Here is a tiny trained network, its code and every weight. The questions are about switching its units off for an input and a class, where a switched-off unit gives its printed mean instead of its output.

import numpy as np


def w(rows, s, z=0):
    codes = np.array(rows[::2]) - 128.0
    scale = np.full(codes.shape[1], s)
    scale[-1] = z or s
    return codes * scale


def norm(h):
    return h / np.sqrt((h * h).mean(-1, keepdims=True) + 1e-5)


def f(y):
    return np.maximum(y, 0)


def log_softmax(a):
    a = a - a.max(-1, keepdims=True)
    return a - np.log(np.exp(a).sum(-1, keepdims=True))


def net(x, mask):
    res = np.array(x, float).reshape(1, 6) / 4 @ E
    u = 0
    for l in range(4):
        y = f(norm(res) @ A[l][:, :-1].T + A[l][:, -1])
        res = res + np.where(mask[u : u + 3], y, B[l][:, -1]) @ B[l][:, :-1]
        u += 3
    return log_softmax(norm(res)[-1] @ U[:, :-1].T + U[:, -1])


A, B = {}, {}
E = w([
[164,144,61,25,71,130,115,166],'x0',
[160,77,159,120,89,254,150,114],'x1',
[113,166,184,171,82,118,149,180],'x2',
[158,120,123,157,82,106,75,90],'x3',
[185,115,189,97,170,121,78,157],'x4',
[129,235,116,131,151,176,74,105],'x5',
],0.0072)
A[0] = w([
[171,85,108,171,66,105,27,43,9],'L0N1',
[141,66,50,88,231,132,116,23,47],'L0N2',
[88,131,102,85,247,177,195,176,2],'L0N3',
],0.016,0.0046)
B[0] = w([
[133,182,207,59,114,66,231,59,221],'L0N1',
[2,115,145,44,160,165,104,238,254],'L0N2',
[148,180,199,72,62,41,189,27,210],'L0N3',
],0.0091,0.0083)
A[1] = w([
[132,186,191,199,42,104,162,195,2],'L1N1',
[157,116,82,66,82,121,103,132,188],'L1N2',
[147,3,99,95,134,84,173,129,60],'L1N3',
],0.018,0.0028)
B[1] = w([
[47,122,142,12,170,127,131,155,254],'L1N1',
[81,144,179,180,174,134,205,136,213],'L1N2',
[68,71,138,122,144,103,126,75,198],'L1N3',
],0.011,0.0099)
A[2] = w([
[139,251,105,88,141,193,74,96,127],'L2N1',
[202,41,114,218,121,203,117,165,2],'L2N2',
[163,67,146,69,45,247,150,111,31],'L2N3',
],0.019,0.00071)
B[2] = w([
[46,2,147,116,149,75,180,111,253],'L2N1',
[185,210,93,169,188,185,112,99,128],'L2N2',
[87,190,75,111,165,30,95,150,232],'L2N3',
],0.012,0.0067)
A[3] = w([
[53,130,181,124,195,195,186,99,251],'L3N1',
[143,176,140,131,230,6,121,164,186],'L3N2',
[58,87,66,112,132,124,138,134,235],'L3N3',
],0.015,0.0022)
B[3] = w([
[255,149,139,207,87,198,102,162,252],'L3N1',
[146,134,29,165,81,154,86,75,212],'L3N2',
[176,107,103,161,129,134,89,118,204],'L3N3',
],0.0086,0.025)
U = w([
[134,210,212,49,84,57,214,57,125],'0',
[193,142,128,193,119,199,125,137,203],'1',
[30,129,136,28,141,167,87,226,115],'2',
[133,145,2,168,132,81,75,103,123],'3',
[84,8,162,163,145,120,160,97,104],'4',
[186,122,110,146,104,168,114,123,157],'5',
[180,164,157,114,236,80,152,160,1],'6',
],0.0078,0.0068)

Each question gives the input, the list of numbers given to net, and the class t.
The units are the neurons (one row each of A and B). Each row of codes is followed by its name. A weight is (code - 128) times the scale printed after its matrix; where a second scale follows, it is the last column's (A, B and U).
mask holds one flag per neuron, layer by layer. A switched-off neuron (its flag False) gives its mean, the last column of its row in B, instead of its output. The means were averaged over made-up inputs and are rounded, as every weight is.
A unit's drop is (log p(t) with every unit on - log p(t) with that unit switched off) / (log p(t) with every unit on - log p(t) with every unit switched off).
The circuit of an input: a set's keep is (log p(t) with only the set's units on - log p(t) with every unit switched off) / (log p(t) with every unit on - log p(t) with every unit switched off). Starting from all 12 units, units are removed one at a time, each time the one whose removal leaves the highest keep (on an exact tie, the one counted first), for as long as the keep stays at least 0.8.
units of the circuit, in order: the units of the circuit, biggest drop first
most important unit: the unit with the biggest drop
top k neurons: the k neurons with the biggest drops, biggest first
k most important neurons of layer l: the k neurons of layer l with the biggest drops, biggest first
input [0,8,-7,3,2,8], class 3: units of the circuit, in order : [L2N3]
input [4,8,-5,-1,-8,0], class 3: top 2 neurons : [L2N3 L1N1]
input [7,-3,-1,-8,7,4], class 0: top 2 neurons : [L0N3 L3N3]
input [-1,-5,-8,-5,0,-1], class 2: top 2 neurons : [L0N2 L0N1]
input [6,-2,0,4,-5,-4], class 1: top 3 neurons : [L1N2 L0N3 L2N1]
input [-4,5,3,5,-5,0], class 0: top 2 neurons : [L0N1 L1N1]
input [3,-6,5,7,3,6], class 0: top 3 neurons : [L0N1 L0N2 L1N1]
input [-1,1,7,-6,-3,0], class 2: top 3 neurons : [L1N1 L0N1 L1N2]
input [5,2,6,0,2,-8], class 4: top 2 neurons : [L1N3 L0N2]
input [-5,6,0,1,0,3], class 3: top 2 neurons : [L2N3 L1N2]
input [2,6,5,2,-1,-3], class 3: top 2 neurons : [L2N3 L0N3]
input [-6,8,-3,-2,2,0], class 3: top 2 neurons : [L2N3 L1N2]
input [6,-5,-6,-2,-4,-3], class 1: 2 most important neurons of layer 3 : [L3N3 L3N1]
input [5,-2,3,-4,4,-8], class 4: most important unit : L1N3
input [-4,6,-8,-7,-1,-7], class 2: 2 most important neurons of layer 0 : [L0N2 L0N1]
input [-2,-5,5,7,-3,-4], class 0: 2 most important neurons of layer 0 : [L0N1 L0N2]
input [-3,7,-5,1,-3,-2], class 3: 2 most important neurons of layer 1 : [L1N1 L1N2]
input [-5,6,-4,6,-2,-5], class 0: 2 most important neurons of layer 2 : [L2N1 L2N3]
input [8,-7,7,0,5,-6], class 1: 2 most important neurons of layer 2 : [L2N3 L2N1]
input [-4,-2,2,-5,3,2], class 0: most important unit : L0N3
input [8,-5,-5,-4,-6,6], class 1: units of the circuit, in order : [L1N2 L2N3 L3N1]
